Below are the code and all the weights of a small trained network. Each question names an input and a target symbol and asks about switching units off, where a switched-off unit gives its printed mean instead of its output.

import numpy as np


def w(rows, s, z=0):
    codes = np.array(rows[::2]) - 128.0
    scale = np.full(codes.shape[1], s)
    scale[-1] = z or s
    return codes * scale


def f(y):
    return y / 2 * (1 + np.tanh(0.7978845608 * (y + 0.044715 * y**3)))


def softmax(a):
    e = np.exp(a - a.max(-1, keepdims=True))
    return e / e.sum(-1, keepdims=True)


def log_softmax(a):
    a = a - a.max(-1, keepdims=True)
    return a - np.log(np.exp(a).sum(-1, keepdims=True))


def net(x, mask):
    ids = ['ΓΠΣδζημξφψω'.index(c) for c in x.split()]
    T = len(ids)
    res = E[ids] + P[:T]
    u = 0
    for l in range(3):
        q, k, v = (res @ M[l].T for M in (Q, K, V))
        z = softmax(np.where(np.tri(T) > 0, q @ k.T / 4**0.5, -1e9)) @ v
        res = res + np.where(mask[u], z, O[l][:, -1]) @ O[l][:, :-1]
        u += 1
        y = f(res @ A[l][:, :-1].T + A[l][:, -1])
        res = res + np.where(mask[u : u + 12], y, B[l][:, -1]) @ B[l][:, :-1]
        u += 12
    return log_softmax(res[-1] @ U[:, :-1].T + U[:, -1])


Q, K, V, O, A, B = {}, {}, {}, {}, {}, {}
E = w([
[79,133,84],'Γ',
[149,102,121],'Π',
[151,80,81],'Σ',
[6,208,174],'δ',
[44,159,110],'ζ',
[187,254,63],'η',
[171,119,165],'μ',
[162,150,186],'ξ',
[178,148,200],'φ',
[196,120,160],'ψ',
[100,142,126],'ω',
],0.015)
P = w([
[186,3,197],'0',
[192,88,129],'1',
[187,123,109],'2',
[175,125,112],'3',
[190,131,112],'4',
[189,139,107],'5',
[147,118,132],'6',
[187,123,134],'7',
[160,111,148],'8',
[178,124,149],'9',
[204,118,148],'10',
[93,86,202],'11',
],0.0049)
Q[0] = w([
[206,123,83],'0.h0',
[41,1,150],'0.h0',
[87,244,164],'0.h0',
[32,158,209],'0.h0',
],0.0048)
K[0] = w([
[176,39,244],'0.h0',
[143,204,194],'0.h0',
[254,184,30],'0.h0',
[185,189,138],'0.h0',
],0.0071)
V[0] = w([
[172,115,78],'0.h0',
[136,43,216],'0.h0',
[248,173,107],'0.h0',
[129,190,94],'0.h0',
],0.011)
O[0] = w([
[112,176,178,5],'0.h0',
[155,232,34,36],'0.h0',
[124,2,180,39],'0.h0',
[101,69,161,212],'0.h0',
],0.0078,0.0021)
A[0] = w([
[188,51,161,120],'0.n0',
[64,201,66,87],'0.n1',
[219,166,125,153],'0.n2',
[118,107,124,66],'0.n3',
[176,92,125,74],'0.n4',
[85,117,125,108],'0.n5',
[146,137,7,101],'0.n6',
[97,165,104,142],'0.n7',
[142,125,112,81],'0.n8',
[151,173,135,128],'0.n9',
[137,150,120,124],'0.n10',
[139,95,158,2],'0.n11',
],0.012,0.0053)
B[0] = w([
[56,171,37,178],'0.n0',
[147,175,109,255],'0.n1',
[99,45,196,177],'0.n2',
[157,188,157,112],'0.n3',
[75,74,37,123],'0.n4',
[172,80,143,160],'0.n5',
[2,52,42,163],'0.n6',
[239,187,122,194],'0.n7',
[148,125,106,111],'0.n8',
[193,109,202,152],'0.n9',
[137,162,141,136],'0.n10',
[136,170,112,124],'0.n11',
],0.0066,0.0059)
Q[1] = w([
[147,119,191],'1.h0',
[152,119,141],'1.h0',
[56,108,168],'1.h0',
[199,140,9],'1.h0',
],0.011)
K[1] = w([
[107,48,200],'1.h0',
[122,57,152],'1.h0',
[110,129,88],'1.h0',
[63,2,55],'1.h0',
],0.0071)
V[1] = w([
[254,46,88],'1.h0',
[128,157,159],'1.h0',
[15,112,170],'1.h0',
[240,148,41],'1.h0',
],0.0056)
O[1] = w([
[2,218,241,2],'1.h0',
[179,100,133,153],'1.h0',
[144,91,39,114],'1.h0',
[182,57,205,170],'1.h0',
],0.0054,0.0035)
A[1] = w([
[116,46,97,179],'1.n0',
[134,173,138,87],'1.n1',
[226,141,235,104],'1.n2',
[210,148,186,158],'1.n3',
[121,148,78,193],'1.n4',
[139,180,107,62],'1.n5',
[110,123,141,80],'1.n6',
[169,179,85,3],'1.n7',
[139,187,111,184],'1.n8',
[200,124,183,97],'1.n9',
[222,146,175,111],'1.n10',
[2,150,191,148],'1.n11',
],0.0089,0.0052)
B[1] = w([
[220,125,150,253],'1.n0',
[143,132,150,138],'1.n1',
[1,71,151,184],'1.n2',
[94,102,162,202],'1.n3',
[173,142,90,233],'1.n4',
[176,117,149,147],'1.n5',
[143,139,106,105],'1.n6',
[149,110,123,137],'1.n7',
[131,171,125,252],'1.n8',
[48,57,186,134],'1.n9',
[114,69,130,171],'1.n10',
[171,192,71,212],'1.n11',
],0.0085,0.0035)
Q[2] = w([
[34,168,108],'2.h0',
[2,253,102],'2.h0',
[109,134,85],'2.h0',
[219,68,76],'2.h0',
],0.0079)
K[2] = w([
[216,100,58],'2.h0',
[150,2,86],'2.h0',
[79,82,26],'2.h0',
[131,136,156],'2.h0',
],0.0051)
V[2] = w([
[203,70,146],'2.h0',
[101,162,133],'2.h0',
[44,187,96],'2.h0',
[105,94,2],'2.h0',
],0.0074)
O[2] = w([
[147,62,156,69],'2.h0',
[135,174,126,175],'2.h0',
[108,233,36,201],'2.h0',
[156,93,1,254],'2.h0',
],0.0084,0.00071)
A[2] = w([
[190,53,172,51],'2.n0',
[140,40,75,97],'2.n1',
[78,205,49,148],'2.n2',
[24,204,97,209],'2.n3',
[2,102,143,3],'2.n4',
[73,136,67,174],'2.n5',
[227,200,118,87],'2.n6',
[225,208,119,70],'2.n7',
[129,121,24,21],'2.n8',
[107,163,17,98],'2.n9',
[202,78,98,149],'2.n10',
[199,188,77,43],'2.n11',
],0.0079,0.006)
B[2] = w([
[102,91,182,137],'2.n0',
[189,41,180,163],'2.n1',
[44,152,100,253],'2.n2',
[147,95,68,242],'2.n3',
[73,254,108,145],'2.n4',
[130,85,98,189],'2.n5',
[108,230,184,219],'2.n6',
[157,212,184,213],'2.n7',
[44,46,152,168],'2.n8',
[43,124,92,227],'2.n9',
[193,161,152,198],'2.n10',
[104,149,209,195],'2.n11',
],0.0076,0.0047)
U = w([
[80,124,29,61],'Γ',
[255,162,100,253],'Π',
[141,63,42,50],'Σ',
[145,237,165,228],'δ',
[84,199,83,113],'ζ',
[205,132,182,50],'η',
[157,132,191,153],'μ',
[92,159,194,31],'ξ',
[82,167,207,76],'φ',
[181,83,212,165],'ψ',
[176,164,115,186],'ω',
],0.0085,0.0041)

Each question gives the input, a string of symbols that net reads in full, and the target symbol t.
The units are the heads (4 rows each of Q, K, V and O) and the neurons (one row each of A and B). Each row of codes is followed by its name. A weight is (code - 128) times the scale printed after its matrix; where a second scale follows, it is the last column's (O, A, B and U).
mask holds one flag per unit, layer by layer, with each layer's heads first. A switched-off unit (its flag False) gives its mean, the last column of its rows in O or B, instead of its output. The means were averaged over made-up inputs and are rounded, as every weight is.
A unit's drop is (log p(t) with every unit on - log p(t) with that unit switched off) / (log p(t) with every unit on - log p(t) with every unit switched off).
The circuit of an input: a set's keep is (log p(t) with only the set's units on - log p(t) with every unit switched off) / (log p(t) with every unit on - log p(t) with every unit switched off). Starting from the 12 units with the biggest drops (on a tie, the unit counted first), units are removed one at a time, each time the one whose removal leaves the highest keep (on an exact tie, the one counted first), for as long as the keep stays at least 0.8.
circuit, biggest first: the units of the circuit, biggest drop first
most important unit: the unit with the biggest drop
k most important neurons: the k neurons with the biggest drops, biggest first
top k neurons in layer l: the k neurons of layer l with the biggest drops, biggest first
drop when u is switched off: that unit's drop, to one decimal
input η δ Γ ζ δ δ φ δ ζ δ Γ Γ, target Σ: most important unit -> 1.h0
input δ η Π φ, target ψ: 2 most important neurons -> (0.n0, 0.n1)
input η δ ξ, target Σ: 2 most important neurons -> (0.n0, 1.n0)
input δ Π δ ζ δ δ δ δ δ Γ, target Γ: circuit, biggest first -> (0.n6, 0.h0, 2.h0)
input δ ξ Π Γ, target Γ: circuit, biggest first -> (0.n6, 0.h0, 2.n9)
input δ η Π δ Γ δ Π ζ ζ Π, target ψ: top 3 neurons in layer 2 -> (2.n1, 2.n0, 2.n3)
input δ δ Γ ζ, target ζ: circuit, biggest first -> (2.h0, 0.h0, 2.n2)
input η μ δ Π δ Σ, target Σ: 2 most important neurons -> (0.n0, 1.n0)
input Γ ψ Σ, target Σ: top 4 neurons in layer 2 -> (2.n7, 2.n6, 2.n8, 2.n11)
input δ Π ω η ω, target ψ: 2 most important neurons -> (0.n1, 0.n7)
input Π ζ Γ δ ζ ξ δ η δ δ, target Π: 3 most important neurons -> (1.n11, 0.n0, 1.n0)
input ζ Π δ δ δ ζ Γ φ, target φ: 2 most important neurons -> (1.n2, 2.n4)
input δ δ δ φ φ ω δ δ δ ψ, target ψ: 2 most important neurons -> (0.n2, 0.n1)
input η μ μ, target Σ: most important unit -> 0.n0
input δ δ ζ Γ Γ φ Γ Γ ζ η μ Γ, target ψ: 2 most important neurons -> (0.n1, 0.n7)
input δ ζ Π Π δ Π η ζ ζ, target ψ: 2 most important neurons -> (0.n1, 0.n7)
input ζ δ δ, target δ: top 2 neurons in layer 0 -> (0.n7, 0.n1)
input μ δ ξ δ ψ ξ ζ δ ζ ζ δ φ, target φ: 2 most important neurons -> (0.n6, 1.n2)
input φ δ ζ, target ζ: top 2 neurons in layer 0 -> (0.n6, 0.n7)
input δ ξ φ δ ψ η δ δ δ Π Π ξ, target ψ: most important unit -> 0.h0
input δ Π ψ, target ψ: top 2 neurons in layer 0 -> (0.n6, 0.n2)
input η δ δ Σ δ ζ ζ δ δ ζ, target Σ: top 3 neurons in layer 0 -> (0.n0, 0.n1, 0.n7)
input η ζ ψ, target Σ: drop when 0.n4 is switched off -> 0.2
